Here is a tiny trained network, its code and every weight. The questions are about switching its units off for an input and a class, where a switched-off unit gives its printed mean instead of its output.

import numpy as np


def w(rows, s, z=0):
    codes = np.array(rows[::2]) - 128.0
    scale = np.full(codes.shape[1], s)
    scale[-1] = z or s
    return codes * scale


def f(y):
    return np.maximum(y, 0)


def log_softmax(a):
    a = a - a.max(-1, keepdims=True)
    return a - np.log(np.exp(a).sum(-1, keepdims=True))


def net(x, mask):
    res = np.array(x, float).reshape(1, 7) / 4 @ E
    y = f(res @ A[0][:, :-1].T + A[0][:, -1])
    res = res + np.where(mask, y, B[0][:, -1]) @ B[0][:, :-1]
    return log_softmax(res[-1] @ U[:, :-1].T + U[:, -1])


A, B = {}, {}
E = w([
[27,187,161,114,239,110,61,120],'x0',
[62,202,3,79,107,172,192,107],'x1',
[188,111,71,103,123,129,169,145],'x2',
[114,89,205,151,57,190,87,65],'x3',
[44,89,144,2,124,171,160,190],'x4',
[161,122,101,144,152,160,110,28],'x5',
[168,69,165,103,240,206,207,39],'x6',
],0.0078)
A[0] = w([
[102,178,91,48,7,118,163,158,166],'n0',
[139,85,163,186,36,104,74,124,236],'n1',
[153,38,142,90,160,54,113,179,185],'n2',
[141,97,226,207,87,120,70,86,187],'n3',
[136,190,159,84,191,2,98,185,177],'n4',
[56,111,114,125,60,175,154,166,164],'n5',
[147,109,194,107,181,135,152,56,255],'n6',
[128,76,182,101,233,211,193,80,122],'n7',
[220,212,26,114,64,127,175,120,227],'n8',
[5,224,129,130,225,75,121,109,204],'n9',
],0.0078,0.0028)
B[0] = w([
[29,29,118,99,42,101,142,210,244],'n0',
[199,93,196,153,77,76,79,99,230],'n1',
[158,129,195,121,205,97,189,175,199],'n2',
[201,149,168,132,80,117,50,56,233],'n3',
[118,175,176,150,180,120,124,156,224],'n4',
[94,69,128,52,77,149,103,199,204],'n5',
[175,139,101,63,106,212,135,47,210],'n6',
[196,139,46,19,162,234,246,100,227],'n7',
[94,39,32,207,174,47,151,102,250],'n8',
[81,210,96,122,154,198,1,156,255],'n9',
],0.0077,0.0094)
U = w([
[200,130,179,155,32,102,73,53,18],'0',
[170,126,74,40,150,228,199,86,42],'1',
[49,254,92,115,167,165,50,139,186],'2',
[141,162,219,120,211,64,155,202,31],'3',
[97,89,24,229,141,42,157,90,254],'4',
[42,62,119,55,30,97,136,217,211],'5',
],0.0088,0.00081)

Each question gives the input, the list of numbers given to net, and the class t.
The units are the neurons (one row each of A and B). Each row of codes is followed by its name. A weight is (code - 128) times the scale printed after its matrix; where a second scale follows, it is the last column's (A, B and U).
mask holds one flag per neuron, in row order. A switched-off neuron (its flag False) gives its mean, the last column of its row in B, instead of its output. The means were averaged over made-up inputs and are rounded, as every weight is.
A unit's drop is (log p(t) with every unit on - log p(t) with that unit switched off) / (log p(t) with every unit on - log p(t) with every unit switched off).
unit that matters most: the unit with the biggest drop
k most important neurons: the k neurons with the biggest drops, biggest first
drop when u is switched off: that unit's drop, to one decimal
input [5,1,-1,3,-1,-8,-3], class 2: unit that matters most : n9
input [2,-3,8,-2,3,1,0], class 3: 3 most important neurons : [n2 n7 n6]
input [5,-4,-3,7,7,-4,-1], class 2: 3 most important neurons : [n0 n9 n8]
input [-2,-6,-5,5,3,-6,4], class 0: 2 most important neurons : [n3 n1]
input [6,-5,-1,3,0,-1,-2], class 0: 2 most important neurons : [n3 n1]
input [1,-3,2,-3,-7,-5,-4], class 3: 2 most important neurons : [n4 n6]
input [-6,7,8,-1,5,3,2], class 5: 2 most important neurons : [n0 n5]
input [3,-8,-3,-6,7,5,1], class 1: 3 most important neurons : [n7 n6 n1]
input [-7,3,-4,-6,3,8,-5], class 4: 2 most important neurons : [n8 n9]
input [7,6,2,-8,4,-6,7], class 2: 2 most important neurons : [n9 n4]
input [-4,-7,5,-8,3,0,-6], class 3: 2 most important neurons : [n2 n4]
input [1,-6,-5,7,1,-6,7], class 1: 2 most important neurons : [n7 n6]
input [-5,-4,-6,-1,4,2,-5], class 0: 4 most important neurons : [n1 n3 n8 n7]
input [-5,-8,0,-6,6,3,1], class 3: unit that matters most : n2
input [4,2,-5,2,8,-8,7], class 1: drop when n7 is switched off : 0.7
input [1,7,-3,2,-1,3,-6], class 5: drop when n0 is switched off : 0.4
input [-7,7,-8,-1,-3,-5,5], class 4: drop when n8 is switched off : 0.7
